Below is a small trained network, with its code and all its weights. Each question gives an input and a target symbol and asks what happens when units are switched off, that is, made to give their printed mean instead of their output.

import numpy as np


def w(rows, s, z=0):
    codes = np.array(rows[::2]) - 128.0
    scale = np.full(codes.shape[1], s)
    scale[-1] = z or s
    return codes * scale


def f(y):
    return np.maximum(y, 0)


def softmax(a):
    e = np.exp(a - a.max(-1, keepdims=True))
    return e / e.sum(-1, keepdims=True)


def log_softmax(a):
    a = a - a.max(-1, keepdims=True)
    return a - np.log(np.exp(a).sum(-1, keepdims=True))


def net(x, mask):
    ids = ['ΓΔΘΛΠΣΦΩαεζημξψ'.index(c) for c in x.split()]
    T = len(ids)
    res = E[ids] + P[:T]
    u = 0
    for l in range(2):
        r = res
        for j in range(2):
            rows = slice(2 * j, 2 * j + 2)
            q, k, v = (r @ M[l][rows].T for M in (Q, K, V))
            z = softmax(np.where(np.tri(T) > 0, q @ k.T / 2**0.5, -1e9)) @ v
            o = O[l][rows]
            res = res + np.where(mask[u + j], z, o[:, -1]) @ o[:, :-1]
        u += 2
        y = f(res @ A[l][:, :-1].T + A[l][:, -1])
        res = res + np.where(mask[u : u + 16], y, B[l][:, -1]) @ B[l][:, :-1]
        u += 16
    return log_softmax(res[-1] @ U[:, :-1].T + U[:, -1])


Q, K, V, O, A, B = {}, {}, {}, {}, {}, {}
E = w([
[252,181,185],'Γ',
[195,137,108],'Δ',
[177,159,156],'Θ',
[255,167,113],'Λ',
[135,88,90],'Π',
[121,163,228],'Σ',
[225,115,46],'Φ',
[169,48,54],'Ω',
[183,154,139],'α',
[163,120,92],'ε',
[119,115,117],'ζ',
[67,84,127],'η',
[134,88,89],'μ',
[195,162,146],'ξ',
[43,140,168],'ψ',
],0.02)
P = w([
[135,110,137],'0',
[115,135,115],'1',
[174,6,205],'2',
[106,155,98],'3',
[160,6,209],'4',
[100,165,88],'5',
[164,8,214],'6',
[101,163,90],'7',
],0.015)
Q[0] = w([
[214,139,159],'L0H0',
[1,250,21],'L0H0',
[19,161,33],'L0H1',
[146,169,122],'L0H1',
],0.0074)
K[0] = w([
[219,113,103],'L0H0',
[34,229,100],'L0H0',
[76,196,2],'L0H1',
[139,231,154],'L0H1',
],0.0092)
V[0] = w([
[105,233,83],'L0H0',
[172,54,88],'L0H0',
[162,3,155],'L0H1',
[61,130,181],'L0H1',
],0.0028)
O[0] = w([
[99,112,177,22],'L0H0',
[255,193,247,208],'L0H0',
[128,144,190,253],'L0H1',
[240,228,99,105],'L0H1',
],0.0019,0.0032)
A[0] = w([
[81,53,176,143],'L0N0',
[74,235,182,48],'L0N1',
[20,195,112,162],'L0N2',
[123,255,167,167],'L0N3',
[218,125,158,148],'L0N4',
[159,195,67,52],'L0N5',
[195,175,173,99],'L0N6',
[124,115,217,199],'L0N7',
[133,70,185,2],'L0N8',
[147,249,143,100],'L0N9',
[89,64,111,69],'L0N10',
[161,86,150,219],'L0N11',
[157,142,234,98],'L0N12',
[150,152,6,127],'L0N13',
[142,107,114,55],'L0N14',
[83,210,165,100],'L0N15',
],0.012,0.0083)
B[0] = w([
[111,208,206,212],'L0N0',
[234,75,96,139],'L0N1',
[72,61,136,168],'L0N2',
[56,103,107,163],'L0N3',
[38,201,206,217],'L0N4',
[98,203,98,142],'L0N5',
[56,101,113,164],'L0N6',
[196,80,148,218],'L0N7',
[98,191,58,168],'L0N8',
[33,151,116,149],'L0N9',
[190,163,55,158],'L0N10',
[147,114,238,251],'L0N11',
[170,89,19,183],'L0N12',
[238,149,127,189],'L0N13',
[104,128,132,132],'L0N14',
[188,2,95,140],'L0N15',
],0.0074,0.011)
Q[1] = w([
[153,65,239],'L1H0',
[175,115,252],'L1H0',
[136,167,227],'L1H1',
[213,104,133],'L1H1',
],0.012)
K[1] = w([
[85,115,9],'L1H0',
[107,157,33],'L1H0',
[94,140,82],'L1H1',
[172,114,101],'L1H1',
],0.015)
V[1] = w([
[1,178,188],'L1H0',
[89,13,130],'L1H0',
[175,187,138],'L1H1',
[94,158,132],'L1H1',
],0.0079)
O[1] = w([
[81,137,253,108],'L1H0',
[106,41,124,252],'L1H0',
[165,163,177,182],'L1H1',
[101,156,112,71],'L1H1',
],0.011,0.0028)
A[1] = w([
[125,238,146,6],'L1N0',
[86,143,168,207],'L1N1',
[139,70,118,72],'L1N2',
[146,137,54,93],'L1N3',
[130,224,141,202],'L1N4',
[135,66,74,73],'L1N5',
[151,98,183,121],'L1N6',
[79,164,87,121],'L1N7',
[138,111,194,142],'L1N8',
[128,242,146,173],'L1N9',
[81,136,58,143],'L1N10',
[67,137,112,177],'L1N11',
[6,138,172,91],'L1N12',
[196,119,126,28],'L1N13',
[203,126,94,105],'L1N14',
[142,107,168,122],'L1N15',
],0.013,0.015)
B[1] = w([
[5,59,146,152],'L1N0',
[71,132,106,254],'L1N1',
[207,139,124,159],'L1N2',
[112,89,110,150],'L1N3',
[154,136,72,211],'L1N4',
[100,191,123,167],'L1N5',
[121,136,105,229],'L1N6',
[146,114,203,138],'L1N7',
[120,130,66,249],'L1N8',
[159,184,115,204],'L1N9',
[129,142,196,144],'L1N10',
[105,136,44,169],'L1N11',
[217,116,219,208],'L1N12',
[102,103,205,157],'L1N13',
[119,133,197,193],'L1N14',
[114,141,101,199],'L1N15',
],0.011,0.014)
U = w([
[93,198,231,47],'Γ',
[145,201,27,44],'Δ',
[99,175,162,175],'Θ',
[46,218,142,51],'Λ',
[148,144,120,192],'Π',
[207,99,20,56],'Σ',
[203,210,139,10],'Φ',
[193,127,202,102],'Ω',
[123,199,136,166],'α',
[189,170,89,131],'ε',
[9,125,53,199],'ζ',
[20,118,228,115],'η',
[148,145,118,177],'μ',
[116,202,158,142],'ξ',
[118,44,138,78],'ψ',
],0.013,0.011)

Each question gives the input, a string of symbols that net reads in full, and the target symbol t.
The units are the heads (2 rows each of Q, K, V and O) and the neurons (one row each of A and B). Each row of codes is followed by its name. A weight is (code - 128) times the scale printed after its matrix; where a second scale follows, it is the last column's (O, A, B and U).
mask holds one flag per unit, layer by layer, with each layer's heads first. A switched-off unit (its flag False) gives its mean, the last column of its rows in O or B, instead of its output. The means were averaged over made-up inputs and are rounded, as every weight is.
A unit's drop is (log p(t) with every unit on - log p(t) with that unit switched off) / (log p(t) with every unit on - log p(t) with every unit switched off).
The circuit of an input: a set's keep is (log p(t) with only the set's units on - log p(t) with every unit switched off) / (log p(t) with every unit on - log p(t) with every unit switched off). Starting from the 12 units with the biggest drops (on a tie, the unit counted first), units are removed one at a time, each time the one whose removal leaves the highest keep (on an exact tie, the one counted first), for as long as the keep stays at least 0.8.
units of the circuit, in order: the units of the circuit, biggest drop first
k most important neurons: the k neurons with the biggest drops, biggest first
top k neurons in layer l: the k neurons of layer l with the biggest drops, biggest first
heads that matter: for each layer, one digit per head in row order, 1 if its drop is at least 0.15 and else 0, layers parted by /
input Ω Ω ζ Σ Φ η α Γ, target Γ: units of the circuit, in order -> (L1N12 L0N4 L0N9)
input Θ ζ ζ ζ ζ η Ω, target η: units of the circuit, in order -> (L1H0)
input ξ Ω ψ ε Ω Φ, target Φ: units of the circuit, in order -> (L0N13 L1N14)
input ζ η ζ η ζ, target η: 3 most important neurons -> (L1N12 L0N13 L0N0)
input ξ η Ω ξ Δ Σ ζ, target Σ: 3 most important neurons -> (L0N12 L0N11 L0N4)
input ζ ψ η, target ψ: top 3 neurons in layer 0 -> (L0N4 L0N15 L0N0)
input Ω Ω Θ ζ Φ, target ζ: 2 most important neurons -> (L0N11 L0N0)
input Φ Φ Γ Ω, target Ω: top 3 neurons in layer 0 -> (L0N12 L0N13 L0N0)
input Ω Λ ζ ζ ζ Γ, target Γ: 4 most important neurons -> (L1N12 L0N9 L0N4 L0N3)
input ζ ζ Δ Ω η, target Ω: 3 most important neurons -> (L0N4 L1N14 L0N7)
input Δ Γ μ Φ Ω, target Φ: heads that matter -> 00 / 10
input ζ α Ω ζ ζ ζ Φ Λ, target Λ: top 3 neurons in layer 0 -> (L0N4 L0N9 L0N5)
input η ζ ζ ζ ζ ψ, target ψ: 2 most important neurons -> (L1N12 L0N15)
input Δ Σ ζ ζ Π, target ζ: heads that matter -> 00 / 00
input Ω ε ε Γ Ω ζ Σ, target ζ: 3 most important neurons -> (L0N11 L0N7 L0N12)
input Ω Ω Σ, target Ω: units of the circuit, in order -> (L0N7)
input η Σ ζ ψ Δ, target ψ: top 2 neurons in layer 0 -> (L0N15 L0N2)
input ζ Ω Π ζ μ η Θ, target η: top 2 neurons in layer 0 -> (L0N11 L0N4)
input Π ψ Σ ζ Ω Δ Λ, target Δ: 4 most important neurons -> (L0N4 L0N5 L0N9 L0N3)
input Δ Ω ζ ζ Π, target ζ: units of the circuit, in order -> (L1N12)
input ζ ζ Ω Ω Γ ζ ζ ζ, target ζ: 4 most important neurons -> (L0N12 L0N6 L1N12 L0N11)
input ζ ζ η, target ζ: 2 most important neurons -> (L0N4 L1N12)
input Ω Ω η ζ ζ Δ Σ ψ, target ψ: 3 most important neurons -> (L1N12 L0N2 L0N15)
input α Σ Θ, target Σ: 4 most important neurons -> (L0N12 L0N15 L0N7 L0N1)
input Γ ε Σ Δ Ω ζ Ω, target ζ: 2 most important neurons -> (L1N12 L1N8)
input ζ Σ ζ, target Σ: top 2 neurons in layer 0 -> (L0N12 L0N15)
input η Φ Γ ψ η η ζ ζ, target ζ: top neuron in layer 1 -> (L1N12)
